Rows, each with its class
[-0.58  0.28 -0.44  0.43  0.04  3.91  0.43 -1.29 -0.49  0.27  0.12  0.87
 -2.62  0.33 -0.46  0.12  0.32  0.46  0.75  0.63 -2.89 -1.20  0.56  1.13
  0.38  1.57 -0.86] : J626
[-0.43  0.61 -1.08  0.13  1.35  3.07 -0.47 -0.35  0.46 -0.11 -1.79 -0.03
 -0.76  1.35 -0.37 -0.74  0.61  0.27  0.15 -0.97 -0.50 -0.97  0.48  0.67
 -0.23  0.76  0.32] : J210
[ 1.30  0.21 -1.11  0.86 -0.03  1.13  0.14 -0.94  0.66  1.19 -0.10  0.42
 -3.96  0.89 -0.34  0.14  0.63 -1.19  0.67  1.17 -0.51  0.00  1.31  1.37
 -0.14 -0.46 -0.94] : J690
[-2.58 -0.44 -0.73  0.88  2.70  0.83  1.54  0.44 -0.31 -1.24  0.06 -0.42
 -4.88 -1.37 -0.89  0.43  0.32  1.83 -0.29  0.38  0.42 -0.28  2.21  0.17
 -0.25  3.60 -1.56] : J210
[-0.49  1.01 -1.55  0.58  1.27  2.31  0.58 -0.47 -0.23  0.82 -1.02 -0.28
 -0.44  0.70 -0.67  0.29  1.04  0.24 -0.53 -0.44 -3.73 -2.21  0.78  0.16
  0.94  1.72 -2.30] : J626
[-1.67  0.91  1.03  1.02  3.65  3.89 -0.12  0.49 -2.29  0.04  0.03 -0.41
 -2.34  0.39  2.13  0.71 -0.41 -0.50 -0.88 -0.63  2.75 -1.48  0.22 -0.84
  0.90 -4.41 -0.59] : J210
[-1.72  1.63 -0.03  0.50 -0.26  3.98 -0.32 -1.95  1.01  0.73 -0.63 -0.16
 -3.86 -0.63 -1.85  0.78  0.19  1.48 -0.56  2.02 -3.22 -0.28  0.43  0.78
 -1.31  2.46 -0.03] : J690
[-0.55 -0.11 -0.21  0.57 -0.81  0.31 -0.63 -1.53  0.29  1.27  0.61  0.81
 -3.51  0.71 -0.70  0.33 -0.02 -2.80  1.26  1.38  0.33 -1.08  1.23  1.76
  0.38  0.74 -1.29] : J340
[ 0.58 -0.14 -0.38 -0.11 -0.64  0.78 -1.29 -0.94  0.49  0.47  0.48  0.52
 -1.09  0.89  0.10  0.21 -0.45 -1.11  0.68  0.26 -1.89  0.00  0.02  1.02
 -0.31 -1.50  0.13] : J690
[-2.97 -0.31  3.63  0.07  1.29  0.59 -0.08 -0.48 -0.86  4.08  0.39 -0.23
 -4.38 -1.42  2.80  0.50 -1.06 -1.48 -1.20  3.37  0.93 -1.58  2.01 -0.54
  1.08 -6.84  0.34] : J690
[ 1.14  1.21  0.12  0.13 -0.02  0.33 -0.51 -0.36 -0.04  0.96  0.08 -1.05
  0.16  0.77  0.71  0.33 -0.11 -0.43 -0.31  0.30 -2.14 -0.22 -0.30  0.38
  0.87 -2.26  0.21] : J690
[ 0.39  1.49  1.33  0.05 -0.28  3.20 -0.53  0.57  0.45  1.91 -1.56  1.10
  0.57  1.86  0.41  0.19  0.26 -2.93 -0.93  1.31  1.83 -1.15 -1.34  0.66
  0.73 -3.71 -0.57] : J690
[ 0.58 -0.15 -0.08  0.31  0.12  0.77 -0.45 -1.27  0.38 -0.50 -0.92 -0.17
 -1.49  0.17 -1.45  0.33 -0.13 -1.05  0.72  0.11  0.07 -0.86  0.46  0.63
  0.88 -0.29 -1.87] : J340
